Each row has a class, written after it.
[  8 -20 -47  -3 -13  -3   2   8  29 -28   3   4   2   2  31  15  33   8
  21 -17  11  -8  13 -24 -30  -2  -9  10  -5  14 -23  15  -6  -9   8  16]
revif
[ -8 -14  44  16  35  -6  26  11  35  13  25  17 -39  54   3  -4  27   2
 -17  15 -17  14  14  19 -51  18  13 -24   4 -12  33   5  31  18  22  13]
gega
[ 43   8 -16  28 -22  -7  51   1  -1 -14 -26   0  14 -80   2  -4  40 -43
  31 -36  21   9   3 -33  20  19   7  19 -13   6 -24 -20 -10 -48  24 -45]
selu
[ -2 -13  24 -16 -41  -1  16  10   1  -3  20  12   5  21   5 -13  28  -6
 -20 -14 -26  31  16  -4 -31  15   8  16  17  24  32 -14 -11 -16 -12   4]
gega
[  4  -3 -22  14 -34 -16  44  14   4  -1  -4  15  -7   7  10   4 -25  22
  33  -1  -8  37 -18  13 -23   7  27  -6  27 -13  -9 -18  -1 -46  -3 -14]
Pivin
[ 13 -38  11 -32  55 -36 -37   2  18   0   9 -17   4  32  27   2   2 -11
 -19   0  -3 -13  -6 -26  -8 -29   0 -12  -1  16   3  -8   2 -31 -29  13]
lada
[-14  10 -89 -52  10  37   1  24  -4  35  -9  36  88 -40 -49 -14 -64   8
 -16   9   7 -10  10  -6  13  16  15 -30   5   7 -20  -5 -15  27  13  20]
Popu
[ 15 -10  -2 -16  92 -41  -4 -10   8  13  -8  -2 -29  -6  46 -13  14  66
  -7  50  32  12 -47  -4  13 -61  -6 -41  14 -77 -50  69  39 -35  67  81]
revif
[ 30  23  12  24  68 -44  -3 -28  51 -55  19 -21 -30 -38  41  28 -35 -51
  26   1  20 -20 -11  16   8  11  24  25 -31   5 -17 -14  14 -78 -55   6]
kuf
[-13  14  22  39  25 -13  17 -12 -17  44   0  10 -21 -16  41  29  -4  -5
 -27  -3   6  26 -29  11  18 -18 -31  21  11   9 -40  -1  26  -8 -18  38]
Kup
[-21 -26 -35 -52 -27   2  27   4   1 -22  11  23  25  15  -2  -3  -9  -1
 -42  -7   5  17  -9   5 -13  -2  -6 -13  24   7  14   0 -35  -6  26 -15]
Pivin
[ -6 -39  17 -48  -9 -11  21  13  -2 -13  -3  13  25  13  -1  -1  12   1
   4  -2 -53  22   5   1 -18  -4 -19  25  24  22   9   6 -28   3  13   2]
Vig
[ 14   4  17  21 -16  -4   2 -11   2   8  12 -11 -16   6  18   0  22 -15
 -14  -3  18   3   0   6  -6  15   5  -8  -4  10  -9 -15   8 -49 -17  -7]
gega
[-23   3 -41 -52  20  22  -9   5  12  11   4 -21  23  -6 -20 -11 -20  17
 -45  19   8   4  12 -10  24  10  13  -6  -3   4  -5  20  12   2  23   3]
lada
[ -2   6   7  37  10 -12   8   6   3   8 -25 -18 -21   6  -4  -6  -8  -5
  15  -7  -9 -12  18  -3 -48  24  10   4  -5 -19  -3 -12   5  -1  -2 -18]
Tipa
[ 19  11  30  21  19  18   8  -4 -25  21 -13   0  -8  22  18  24  -8  31
  30   8   9  24 -31 -16  23  -9   1  32  -9 -10  15  19   1 -42   3  20]
sises
[-24   7  -6  62  35  10  34 -18  48 -22  41 -26   3  -5 -11  34  -5   2
   5  18   5  -4  -2   5   6  16   3  12 -14  15 -20  -4  45 -36 -20  34]
bodiv
[  4  31 -19  16  22 -16 -32 -15 -33  38 -34 -38 -19  -3  44   5 -17  14
 -40  -8  39 -28 -26 -16 -13 -16  -2 -18  -1   9 -37 -51  -7 -65 -37 -47]
lada
[-32 -25 -19 -11 -13  -1  22  -2   7 -23   2  35  15  16 -38   8 -52  20
 -22  -1 -30  -7 -22  14 -40  -3 -19  -5  17 -11  17  -7 -19 -31  16   0]
Pivin
[ 21 -14 -29  -7  15 -38 -34  15  29  25 -64  -6  20 -24  -4 -11  27   3
  48  12 -10 -21 -26  11 -36 -45  33  41  28  -2   0 -15  24  42 -45   9]
Kup
[-16 -46  -7 -19 -10  -7   4  -8  -6  36   2  -4  26 -11 -28   1   3  11
  -5  16  17 -25  13  -6  -7   1  -5  -6  10   8  15  17  19   8 -25  23]
Popu
[ 17   3  -4   0  -2 -14   0  -2  10  -7 -10   9 -25  -1  30   9   2  -8
   4  14  -9   8 -32  11 -12 -24  -3  26   0  15  -5 -15  -3   0  -3  24]
Kup
[ 27  27  21   9  -5 -21  13  15  26 -34 -10   4 -10 -43  19 -19  -1  -9
   8   2 -18  26  10 -23  -7  -1  44  36  21 -18  25 -23   9 -39 -24 -17]
revif
[  23   51   68   53  -58   21   49    1   12   38  -48  -32  -22 -110
  -59  -17   -6   54   57   48  -82   50   24   21    1   17   69   66
   48   30   59  -56   36   -7  -10  -20]
selu
[-10   7 -15  -9 -26  18  -4  -5  15  -6  18  -8   3 -15   8   1   4 -20
  -5 -17 -38  -4  29  13  12   3 -13  15  18  56 -11 -16 -25   5   3   0]
Vig
[ -8 -16 -18 -20  -5   1  13  12  14  -3  12  19   3  29  -1   8  18   0
 -14 -11  -6  14   4  16 -25   9  -3  11  13   9   9 -15   0 -14  -8  -9]
gega
[ -6  -4 -11 -20  22  12   9 -14  14  20 -35 -25   9 -12  -3  13  53  17
  -9  -4  43  -4 -28 -12 -10 -37 -19  26   1   8  44  32  -6 -13  92  40]
Kup
[  2 114 -12  53  74 -13  -4  30 -21  22 -50  -8 -98 -39  44  10 -66 -26
  33 -48  38  16 -23 -16  12  32  28   2 -28 -39 -14 -30  -6 -34  30 -81]
lada
[ -3  20 -20  29  13  19  -4  -3  -8  10 -13 -14 -36 -17  32  39 -23  18
  21  43 -13  -4  -3   4  14   8   5  22 -11  16 -41 -18   7 -39 -37  -9]
Vig
[ -9   3 -23 -38 -10  -9   4  23  14 -28 -10  29  15  10 -14 -20  -3  16
 -28   3   3  21  29   5  -6   2  14  -9   6 -25   9  11   1  23  25  -6]
kuf
[-17 -22  26 -20   5 -17  -4 -29  20  -5 -29 -45   1 -18  20  55  -1  29
 -18  39  -1  35   0  -4  29 -46   8  59  27  34  29  -6  43 -50  20 -15]
selu
[-20  53 -69  24  39 -21   3 -25 -53  70 -48 -65 -54  39  41  34  74  80
   5  30  74   0 -66 -15  24 -33 -11  45 -21 -40  18 -42  21 -59 -33 -54]
Popu
[ 13  41 -10  42 -42   8  27 -25 -12  -3  36  -1 -47 -38  75  -4 -48  -9
 -37  -2 -15  14  -7  -1  25   9  13 -52  13  30 -73  -1 -18 -47  37  28]
Pivin
[ 31   1   3  -2   2 -24   4  10   1  -3 -27   4  19 -24 -17  -8  -1   7
  11  -2 -10  -4  19 -10 -10  26  13   5  -4  -5  -7  -3   1 -25 -24 -20]
kuf
[ 14 -33  22 -51  -2 -11  -1  20  -3  -7  62   7  -2 -40  23  17  11 -20
  10  -3   9  78  29 -19  69  -4 -11   4  36  82  11  14 -32 -25 -18  49]
bodiv
[ 10   5  28   0  23 -37  17 -19  23  -7  30 -21  -6 -13  45  -2  39  -7
  18 -12  19  40 -28  19  -1 -14 -14  18  12   8 -12   4  -6 -21 -22  38]
revif
[  9 -23  -5  -7   5  11  19   5  10  16 -10  -7   6  -1 -13   3  35  22
 -16  24 -25 -10  16 -12 -17  20  17  14   9   0   4  17  29 -10   6   5]
gega
[ 16 -10   7   9  43  24  31   5  43  -9 104  -5 -46  50  18  39  46 -32
  39 -51  18  28  30   4  40  40   1  54  -9  14  50   6  30 -86 -38  32]
gega
[ -3 -10  -9   9   8  -6   7  17 -24 -20  11  19 -22 -14  10  14 -22  19
  18  16   7  12 -10 -21   9  10 -11  -5 -10  -6 -40  26   3 -11  -6  24]
bodiv
[ -8   6 -22   0 -19  -9  -2 -26   5   0  -1 -29 -18 -19   4  -3  26  12
  14 -27   1 -10   3 -17  -2 -17   1  41   3  11  17  -2  13 -34  15 -10]
selu
[-15   5 -51  -2  33   1  -4   0  10  -8  -4 -15 -17  -6 -12  17 -34   9
 -10  10 -26 -14  22  -4   7  15  -4  29  -3 -10 -21   1  14 -20   0  -2]
Tipa
[ -6 -10  -2 -10  -4 -35   9   1  32 -16   7   6 -20 -30  20   0   0   0
  20   8  20  33   3   9 -28  -2   6  -1  13   8  -4  13  -1 -15  -2  16]
revif
[  1  16  43  60  48 -54  31 -23  63  25 -14 -63 -84  10   9  27  25  -4
  51  37 -37  16   6  12 -45  62  40  19 -25  11  19  32  69  -5  26 -27]
gega
[ 28 -13   3  30 -41  -6   4   7  -7  12 -17   2  -9 -15  -3 -14  42  -7
   9 -12  16 -14  10  -2 -14  14   6  -9   6  -7 -19 -11   9 -36 -22 -17]
gega
[ 24  17  10  11  22 -20  -3   1  12 -21 -37  -5   1 -31  -1   3   3  -7
  -4  12  17  -9   5  -1   5   8   7  -5 -20 -11  -9  -4  -3 -17   6 -18]
kuf
[  6   7  19  -4  25  -9  20  -1  10 -30  -1  10  -2   7  11   8  -1  18
 -20  20  -5  10  -5   9 -11   2   0   9 -14 -15   4  -5  -2 -14  -4  12]
kuf
[ 29 -11 -45  15 -17  13  33 -11  -3  32 -24  -4  20 -50 -38   7  -5  12
  12  15   2 -16  16 -31  16  39  17  10  -4  15 -17  22  15 -60  -2 -28]
sises
[  7  -7  29   7 -20   0  34   6 -28  22  -1  39  17   5 -19 -11  -2  33
 -11  12 -42  56 -10 -26  14 -11 -18   1  10   3  15  13 -19 -34  28  33]
sises
[-12 -32 -19  18  47  16  23  26  37  20 -21  14 -15  -1 -38  43  22  45
  17  29  12 -10  33   1 -26  24  -1  19  11 -28  15  19  57  12  -8 -19]
revif
[ 31  -7   0  10 -17 -24  32  -5   6 -18 -22  -3  -4 -43 -19  -2   6   7
  11  16  11 -11  12  18  -7  33   9   9  -5  -9 -19 -10  11 -37 -36 -29]
kuf
[ 12  37 -13 -19   3  -3   0 -11  -4   5 -13 -21  11 -36 -23  -8 -21  17
   8 -29   9 -11   8  25   3  25   9  36  14   3  10 -12  -3 -33 -25 -26]
kuf
[ -3 -42 -35 -56 -28  34 -27  28  -6  22  53  54   1   2 -34 -28   7  -2
 -51  70   5  21  54  23  52   3  -6 -58  16  18 -16 -18 -11  17 -64   8]
Vig
[-16 -13 -76 -10 -19  33 -30 -17  44 -16   1 -20 -16 -35 -21  28 -32 -27
 -37   6  43 -66  43  18  35  12  22 -15  19  22 -11  12  26  -4   5 -45]
Pivin
[-12  11 -15  17  -6  -1 -16  -7   3  22 -44 -17   8 -46 -18  23 -47  10
   8  28 -26 -32   4   4  10   0  12  22   6  20 -13 -10  25  31 -18  -7]
Popu
[ -1   8 -45 -46 -66  50 -50  32   3 -23  -6  43  32 -41   2   0 -62 -61
  52 -17  71  19  18  45   8  21  21 -24 -22  46 -44 -12 -50  95 -17 -17]
selu
[ 31  17  28  23 -19   0 -37  -2 -10  31 -17   1  -8 -17   7  -3  -4 -19
   5  -2  10  -2 -15   8  12 -14  -4  11   6  21  -3 -28  -2  -4 -35  10]
Kup
[ -14   40  -51   25   28   -3   31  -27   10  -15   12   10  -59  -42
   40   25  -34  -41  -35  -16   68   -9  -25  -29   -9   11   -9    2
  -38   -1   -2    6   -3 -114   53    2]
Kup
[  7  -3  48  -4  34  -3 -13   2   5 -24  29  10 -31  10  30  12   2 -44
 -24  18 -48   5  10   7  36  -4 -15  23   1  18   1 -20  -9   6 -40 -10]
Vig
[ 18 -27  -1 -28 -10  -3 -11   7 -14  11   6  25  -4  -8  -6  -9 -39 -11
  -4  11 -19 -32  14 -15 -19  15   0 -26  -3  26   7  -1 -19  18  -8   9]
Popu
[ 12  -1   5   9 -12   4  43  15 -20  21  -5  43  18   2 -19 -22   1   6
  -1  -1 -14  33  -2 -26  -6  20   7  -5  -3 -14  10  12 -11 -13   7  -4]
sises
[ -1   7  15  -6   0   5  26  20  -8 -11  20  41  11   6  -8 -14 -11  11
 -27 -13 -12  27  28  -1   1  24  -6 -10  -3 -20  -4  10  -2   3   1  22]
kuf
[  7   7  29  44 -12  -6 -17   3 -11  27  -3  11 -27 -10   5  -8   4 -19
  25  -1  17   6  15 -12 -10  17  10 -16 -24  -3 -10 -13  18  13 -35 -21]
selu
[-26  -2  12  26 -10  10  28 -10  -5  50 -42 -45   8   7 -17  22 -11  57
 -11  41 -48  13  18  35 -36  28  -8  10  22  20 -41   2  27  55  17   1]
Tipa
[ 12 -10  20 -27  23 -36  14  -4 -38   3 -59 -36   1  -4  21  13 -22  22
   7  14  35  26 -32 -10 -28  -2   1  23   6 -28   5  -1 -19 -79  25 -31]
Tipa
[-30  85 -39  22   2   2  -2 -21 -57  57  -5   8 -64  22 -15 -40 -46  76
 -54 -34  -2 -25 -37  33 -43   4 -12  -7  30 -58   3 -47  12 -84   4 -42]
gega
[-34  25 -99  72   0   3  29  37  36  -8 -14  27  24 -19 -65  -3   3  10
   7  -1  -9 -12  31 -22  -5  28  23   2  -3 -35 -36 -35  56   2 -39 -44]
bodiv
[ 26 -14  26  12   1 -27  -1 -22   8   7 -47 -42 -40 -77   1  31  23   1
  24  15 -22 -30 -11  31   5 -10   4  60  38  35  -5 -16  20 -35 -37 -22]
gega
[  8   0 -42 -20  -6  -8 -14  18  33  -6   3  18   1  23  -1   3   9 -13
  -2  11  -2  29   2 -16   8 -11  11  17 -10  11  22  -3   8  -7  17  10]
Kup
[ 19  24 -19  10  15 -12   2   8  10   4 -10  -1  11   1 -17 -18  -5 -16
  -2 -16 -11   1 -10 -26   6  15  26  -8   2 -19  27 -23 -13 -44   3 -46]
Pivin
[-45 -20 -20  21  24  17   7  12  -6   6   4  25 -39  17  -9  21  18  -5
  -6  25  33 -17  15   8   5  16 -25  -2 -26 -40 -19  19  23  14 -30 -15]
Vig
[ -33   27  -16  103  -89   32   16   29   53  -63   64   40  -36  -14
   -6   60  -98  -31    7  -50    0   57   89  -27   43   27   -1  -19
   14   65   -8  -38   25 -112   35    3]
bodiv
[-24  24   8  44 -61   4  38  13 -49  17  24  33 -27  24  18 -35  38   1
 -34  12  25  72 -10 -52  11  34 -11 -62 -46 -36  -3  18 -36 -20  28  10]
Pivin
[  6  -7  16 -27 -20 -72 -18  -4 -11  10 -29   1  28 -33 -16 -38 -53 -18
  15   8  -9  16 -18 -11   4  -8  16 -21   8 -16  -7  20   2 -11  12   2]
Popu
[ -1   7  -3 -14   3 -16  17 -15  28 -26   2 -16  12 -30   7   3  15  -2
  -9  -1  -1   3  12  16  -9   1  12  31   6  22   9  -8  -4 -13 -23  11]
kuf
[ -1   1   7 -16 -32 -32  34  20 -11  27  -8  23  46 -28 -35 -58   1  34
  41   3  -2  70 -10 -26 -56  39   9 -29  -6 -29   2  41 -24 -18  29  37]
revif
[ 10 -18  82  14  27 -47 -25  17  -7  -8 -54   0  -3  15 -22  -8 -69 -31
  22  37 -11   5  -1  -2 -66  38  25  -9 -24 -40  16  -7   3   3 -35 -41]
Tipa
